Here is a tiny trained network, its code and every weight. The questions are about switching its units off for an input and a class, where a switched-off unit gives its printed mean instead of its output.

import numpy as np


def w(rows, s, z=0):
    codes = np.array(rows[::2]) - 128.0
    scale = np.full(codes.shape[1], s)
    scale[-1] = z or s
    return codes * scale


def norm(h):
    return h / np.sqrt((h * h).mean(-1, keepdims=True) + 1e-5)


def f(y):
    return np.maximum(y, 0)


def log_softmax(a):
    a = a - a.max(-1, keepdims=True)
    return a - np.log(np.exp(a).sum(-1, keepdims=True))


def net(x, mask):
    res = np.array(x, float).reshape(1, 6) / 4 @ E
    u = 0
    for l in range(4):
        y = f(norm(res) @ A[l][:, :-1].T + A[l][:, -1])
        res = res + np.where(mask[u : u + 7], y, B[l][:, -1]) @ B[l][:, :-1]
        u += 7
    return log_softmax(norm(res)[-1] @ U[:, :-1].T + U[:, -1])


A, B = {}, {}
E = w([
[203,82,167,134,156,228,161,121,179,187,81],'x0',
[107,205,2,59,131,201,113,82,171,77,69],'x1',
[103,201,94,141,205,199,116,221,158,87,234],'x2',
[127,96,115,105,40,167,121,108,146,192,240],'x3',
[126,76,109,37,187,115,178,143,117,126,160],'x4',
[121,66,140,79,109,188,31,88,80,41,138],'x5',
],0.0063)
A[0] = w([
[134,131,136,43,124,121,156,137,126,144,118,120],'L0N0',
[145,80,178,85,112,195,72,45,65,55,151,58],'L0N1',
[124,181,105,137,93,103,255,132,133,175,126,72],'L0N2',
[122,85,148,144,146,196,146,149,134,156,102,159],'L0N3',
[78,144,177,95,108,131,133,96,168,146,161,4],'L0N4',
[79,54,150,98,193,107,178,131,164,114,164,64],'L0N5',
[93,152,94,96,117,61,108,143,67,130,154,51],'L0N6',
],0.0087,0.0039)
B[0] = w([
[180,115,74,153,147,97,145,51,135,125,130,178],'L0N0',
[159,137,119,116,110,109,141,200,144,158,96,253],'L0N1',
[171,106,129,77,91,140,81,215,124,127,78,232],'L0N2',
[87,146,131,130,100,142,142,103,92,88,158,215],'L0N3',
[117,144,140,101,141,53,72,140,165,149,170,138],'L0N4',
[187,140,107,183,122,124,107,98,93,110,141,202],'L0N5',
[83,151,118,183,58,138,243,156,135,123,126,198],'L0N6',
],0.011,0.0053)
A[1] = w([
[185,109,193,119,162,254,176,82,145,164,101,6],'L1N0',
[83,146,128,86,98,121,110,85,216,156,121,125],'L1N1',
[110,124,186,137,135,97,110,140,139,131,158,89],'L1N2',
[90,55,126,92,90,151,78,131,89,31,139,155],'L1N3',
[183,81,115,147,151,145,121,150,157,127,114,152],'L1N4',
[111,114,155,182,190,135,155,110,145,82,57,5],'L1N5',
[136,169,160,220,83,138,64,111,176,144,106,47],'L1N6',
],0.0085,0.003)
B[1] = w([
[49,254,110,149,62,31,223,109,139,92,193,234],'L1N0',
[100,129,130,88,176,177,120,95,68,166,131,175],'L1N1',
[153,143,189,127,160,192,174,121,93,155,116,179],'L1N2',
[188,168,132,172,112,91,223,182,200,196,83,235],'L1N3',
[121,146,144,167,103,40,168,177,169,143,135,253],'L1N4',
[67,105,145,41,159,72,53,155,84,59,154,202],'L1N5',
[198,58,6,146,137,64,143,130,82,123,167,245],'L1N6',
],0.0094,0.0034)
A[2] = w([
[161,208,77,116,209,225,99,215,87,106,194,88],'L2N0',
[123,102,177,145,105,65,132,164,131,161,129,222],'L2N1',
[88,170,45,68,154,167,126,78,215,134,62,136],'L2N2',
[141,118,173,24,49,141,99,59,213,236,205,110],'L2N3',
[140,133,78,122,76,187,116,74,154,237,253,106],'L2N4',
[127,102,142,105,121,117,115,57,104,189,59,4],'L2N5',
[148,189,163,86,207,97,119,137,120,89,89,98],'L2N6',
],0.0068,0.0028)
B[2] = w([
[152,55,161,153,131,164,131,53,216,139,70,217],'L2N0',
[108,175,128,78,151,219,70,72,142,117,97,255],'L2N1',
[149,204,178,190,135,179,90,126,2,210,130,183],'L2N2',
[83,94,103,123,146,119,92,194,80,70,117,176],'L2N3',
[98,108,152,80,199,54,89,160,102,43,97,198],'L2N4',
[100,71,145,115,93,76,120,49,189,141,143,140],'L2N5',
[97,35,124,45,80,107,91,190,99,80,238,170],'L2N6',
],0.009,0.0069)
A[3] = w([
[164,149,182,120,133,144,110,106,70,147,159,62],'L3N0',
[73,90,143,144,99,171,120,126,80,137,105,251],'L3N1',
[105,104,116,43,86,120,90,2,128,166,86,13],'L3N2',
[129,141,163,153,169,182,118,80,239,99,219,116],'L3N3',
[121,118,225,152,138,137,156,115,77,157,154,54],'L3N4',
[213,138,42,155,127,103,136,94,75,88,128,197],'L3N5',
[64,155,127,153,56,63,154,81,138,141,118,56],'L3N6',
],0.0088,0.0026)
B[3] = w([
[131,178,121,103,163,205,85,42,40,194,131,153],'L3N0',
[111,193,161,101,205,121,161,116,121,96,116,185],'L3N1',
[64,38,132,247,195,213,152,148,163,124,53,179],'L3N2',
[51,60,102,178,122,113,136,96,150,151,42,183],'L3N3',
[167,194,65,88,129,179,139,83,105,185,139,165],'L3N4',
[214,98,177,115,119,131,90,67,158,143,254,254],'L3N5',
[38,129,103,146,133,131,159,126,195,122,149,207],'L3N6',
],0.009,0.0063)
U = w([
[38,221,107,160,35,119,205,96,165,104,202,107],'0',
[73,21,121,206,158,182,116,101,197,152,71,252],'1',
[249,157,135,74,48,156,98,238,184,194,76,106],'2',
[166,191,140,97,184,224,82,33,15,197,150,113],'3',
[227,25,69,148,124,82,68,31,146,132,252,117],'4',
[47,74,134,20,159,93,28,179,84,51,159,47],'5',
],0.011,0.0034)

Each question gives the input, the list of numbers given to net, and the class t.
The units are the neurons (one row each of A and B). Each row of codes is followed by its name. A weight is (code - 128) times the scale printed after its matrix; where a second scale follows, it is the last column's (A, B and U).
mask holds one flag per neuron, layer by layer. A switched-off neuron (its flag False) gives its mean, the last column of its row in B, instead of its output. The means were averaged over made-up inputs and are rounded, as every weight is.
A unit's drop is (log p(t) with every unit on - log p(t) with that unit switched off) / (log p(t) with every unit on - log p(t) with every unit switched off).
The circuit of an input: a set's keep is (log p(t) with only the set's units on - log p(t) with every unit switched off) / (log p(t) with every unit on - log p(t) with every unit switched off). Starting from the 12 units with the biggest drops (on a tie, the unit counted first), units are removed one at a time, each time the one whose removal leaves the highest keep (on an exact tie, the one counted first), for as long as the keep stays at least 0.8.
units of the circuit, in order: the units of the circuit, biggest drop first
most important unit: the unit with the biggest drop
k most important neurons: the k neurons with the biggest drops, biggest first
top k neurons in layer l: the k neurons of layer l with the biggest drops, biggest first
input [6,0,6,3,-7,5], class 4: 2 most important neurons	[L1N6, L0N2]
input [2,5,0,0,-1,7], class 2: most important unit	L0N1
input [-6,-2,-8,7,-7,-6], class 1: 3 most important neurons	[L3N2, L0N5, L2N1]
input [6,0,8,2,3,-3], class 1: 2 most important neurons	[L3N3, L2N0]
input [2,4,-1,-6,-6,-1], class 4: units of the circuit, in order	[L1N6, L3N5]
input [5,-7,7,7,1,-4], class 1: 4 most important neurons	[L3N3, L2N2, L2N0, L3N5]
input [7,7,-7,3,-8,2], class 4: 3 most important neurons	[L1N6, L3N5, L2N1]
input [7,-8,0,-5,-8,8], class 2: 3 most important neurons	[L0N1, L1N3, L2N2]
input [2,-1,4,-8,4,-1], class 5: top 2 neurons in layer 1	[L1N5, L1N6]
input [-7,-8,-7,-2,8,-8], class 2: 4 most important neurons	[L0N2, L1N0, L2N2, L0N3]
input [5,7,-1,-6,8,-3], class 4: top 2 neurons in layer 2	[L2N1, L2N6]
input [-5,8,8,3,8,5], class 1: top 2 neurons in layer 1	[L1N6, L1N0]
input [-7,-8,-5,-6,-4,4], class 3: 4 most important neurons	[L1N2, L1N0, L2N1, L1N4]
input [0,-1,6,-1,5,-7], class 2: most important unit	L0N2
input [-4,-7,-4,6,5,7], class 2: 2 most important neurons	[L0N1, L1N3]
input [8,8,-3,1,5,-5], class 0: top 2 neurons in layer 1	[L1N0, L1N4]
input [-5,5,5,-2,5,4], class 0: top 3 neurons in layer 1	[L1N6, L1N3, L1N1]
input [6,8,1,-6,-4,-7], class 3: 4 most important neurons	[L2N2, L0N1, L1N3, L0N5]
input [-5,-5,-2,-6,1,-4], class 5: 2 most important neurons	[L2N2, L1N0]
input [6,-7,3,6,-1,-1], class 3: most important unit	L1N2
input [-4,7,-6,5,-6,2], class 3: top 3 neurons in layer 3	[L3N5, L3N1, L3N3]
input [5,-4,-1,-7,-3,8], class 2: top 2 neurons in layer 1	[L1N3, L1N4]
